Below are the code and all the weights of a small trained network. Each question names an input and a class and asks about switching units off, where a switched-off unit gives its printed mean instead of its output.

import numpy as np


def w(rows, s, z=0):
    codes = np.array(rows[::2]) - 128.0
    scale = np.full(codes.shape[1], s)
    scale[-1] = z or s
    return codes * scale


def norm(h):
    return h / np.sqrt((h * h).mean(-1, keepdims=True) + 1e-5)


def f(y):
    return np.maximum(y, 0)


def log_softmax(a):
    a = a - a.max(-1, keepdims=True)
    return a - np.log(np.exp(a).sum(-1, keepdims=True))


def net(x, mask):
    res = np.array(x, float).reshape(1, 6) / 4 @ E
    u = 0
    for l in range(4):
        y = f(norm(res) @ A[l][:, :-1].T + A[l][:, -1])
        res = res + np.where(mask[u : u + 5], y, B[l][:, -1]) @ B[l][:, :-1]
        u += 5
    return log_softmax(norm(res)[-1] @ U[:, :-1].T + U[:, -1])


A, B = {}, {}
E = w([
[131,121,120,108,122,137,131],'x0',
[242,167,96,128,54,115,2],'x1',
[211,59,245,98,166,106,181],'x2',
[139,124,129,146,165,145,100],'x3',
[105,145,149,135,103,89,142],'x4',
[93,5,147,214,61,131,100],'x5',
],0.0091)
A[0] = w([
[142,151,129,146,149,115,74,123],'L0N1',
[76,152,59,165,92,155,82,180],'L0N2',
[95,3,130,199,62,134,89,168],'L0N3',
[239,165,132,144,39,106,48,180],'L0N4',
[161,46,177,159,106,114,118,3],'L0N5',
],0.013,0.0045)
B[0] = w([
[99,157,149,114,70,123,178,158],'L0N1',
[66,165,136,152,161,92,72,210],'L0N2',
[145,129,176,170,19,170,107,234],'L0N3',
[211,117,135,11,127,138,61,251],'L0N4',
[151,38,7,99,190,70,153,168],'L0N5',
],0.014)
A[1] = w([
[97,168,110,167,106,224,168,4],'L1N1',
[107,160,102,135,203,95,178,121],'L1N2',
[119,200,158,198,96,170,162,71],'L1N3',
[90,35,71,249,104,129,163,116],'L1N4',
[218,87,208,131,140,114,201,149],'L1N5',
],0.017,0.0028)
B[1] = w([
[65,125,133,206,134,51,47,167],'L1N1',
[171,99,73,174,112,187,177,202],'L1N2',
[70,57,143,156,189,84,137,179],'L1N3',
[6,136,199,24,118,161,184,243],'L1N4',
[221,108,212,76,165,198,157,255],'L1N5',
],0.015,0.009)
A[2] = w([
[137,151,76,210,8,113,61,19],'L2N1',
[166,210,162,117,241,71,121,34],'L2N2',
[158,162,55,49,138,87,90,214],'L2N3',
[25,156,27,186,120,168,157,254],'L2N4',
[180,41,95,186,123,182,138,132],'L2N5',
],0.017,0.002)
B[2] = w([
[169,233,121,78,150,206,85,205],'L2N1',
[133,78,41,87,209,157,134,176],'L2N2',
[5,21,89,168,122,171,146,247],'L2N3',
[186,47,107,87,91,20,112,228],'L2N4',
[124,188,109,169,122,18,140,191],'L2N5',
],0.018,0.011)
A[3] = w([
[94,61,106,159,58,147,54,200],'L3N1',
[27,155,142,174,117,49,116,1],'L3N2',
[166,136,114,185,161,71,184,152],'L3N3',
[187,65,140,163,41,48,149,78],'L3N4',
[169,157,188,188,119,146,252,96],'L3N5',
],0.02,0.003)
B[3] = w([
[127,211,134,197,141,80,172,250],'L3N1',
[72,24,209,181,191,100,7,170],'L3N2',
[209,182,129,147,192,197,137,171],'L3N3',
[247,124,138,112,92,53,143,204],'L3N4',
[62,192,96,224,112,159,165,179],'L3N5',
],0.02,0.016)
U = w([
[235,122,128,127,112,57,128,253],'0',
[21,121,6,142,163,140,97,100],'1',
[49,84,195,168,128,58,76,99],'2',
[112,254,120,148,90,149,44,63],'3',
[164,203,119,200,192,196,212,39],'4',
[156,53,83,43,188,198,127,122],'5',
[68,104,206,109,108,199,211,105],'6',
],0.016,0.0028)

Each question gives the input, the list of numbers given to net, and the class t.
The units are the neurons (one row each of A and B). Each row of codes is followed by its name. A weight is (code - 128) times the scale printed after its matrix; where a second scale follows, it is the last column's (A, B and U).
mask holds one flag per neuron, layer by layer. A switched-off neuron (its flag False) gives its mean, the last column of its row in B, instead of its output. The means were averaged over made-up inputs and are rounded, as every weight is.
A unit's drop is (log p(t) with every unit on - log p(t) with that unit switched off) / (log p(t) with every unit on - log p(t) with every unit switched off).
The circuit of an input: a set's keep is (log p(t) with only the set's units on - log p(t) with every unit switched off) / (log p(t) with every unit on - log p(t) with every unit switched off). Starting from the 12 units with the biggest drops (on a tie, the unit counted first), units are removed one at a time, each time the one whose removal leaves the highest keep (on an exact tie, the one counted first), for as long as the keep stays at least 0.8.
circuit, biggest first: the units of the circuit, biggest drop first
most important unit: the unit with the biggest drop
k most important neurons: the k neurons with the biggest drops, biggest first
k most important neurons of layer l: the k neurons of layer l with the biggest drops, biggest first
input [-5,-5,-6,7,3,-8], class 0: most important neuron : L0N4
input [5,-6,-8,0,-5,-4], class 0: circuit, biggest first : L2N4, L0N4
input [3,-1,-5,-6,2,1], class 2: 2 most important neurons of layer 1 : L1N2, L1N3
input [1,-4,5,2,7,3], class 6: circuit, biggest first : L0N4, L1N4
input [-8,7,-1,1,4,-5], class 1: circuit, biggest first : L0N3, L2N3
input [-5,5,-8,4,-4,0], class 1: 2 most important neurons of layer 2 : L2N3, L2N2
input [4,0,1,8,0,3], class 6: 3 most important neurons : L0N4, L1N4, L0N5
input [-7,-7,-1,-3,-1,-8], class 0: 4 most important neurons : L0N4, L2N4, L0N3, L1N2
input [-3,5,0,7,6,-6], class 1: circuit, biggest first : L2N3, L0N3
input [-7,-6,-1,-6,0,-4], class 0: 3 most important neurons : L0N4, L0N3, L2N4
input [-7,-4,2,-7,-1,-6], class 4: 3 most important neurons : L0N4, L0N2, L0N3
input [-4,6,-5,5,6,-3], class 1: 2 most important neurons : L0N3, L2N3
input [1,-5,1,5,3,-2], class 4: 4 most important neurons : L0N3, L0N2, L0N4, L1N5
input [-8,2,-2,-4,-5,-6], class 1: circuit, biggest first : L2N3
input [5,2,-1,6,3,4], class 3: circuit, biggest first : L0N3, L2N1
input [4,0,4,-4,-6,5], class 6: 3 most important neurons of layer 0 : L0N4, L0N5, L0N3
input [-8,-5,-2,-3,-5,-6], class 0: 2 most important neurons : L0N4, L0N3
input [-6,-5,7,6,0,4], class 6: 2 most important neurons : L1N4, L0N4
input [-5,1,7,-3,5,-7], class 5: 4 most important neurons : L2N2, L3N1, L0N3, L0N5
input [1,2,3,-5,-7,-5], class 5: most important unit : L0N2
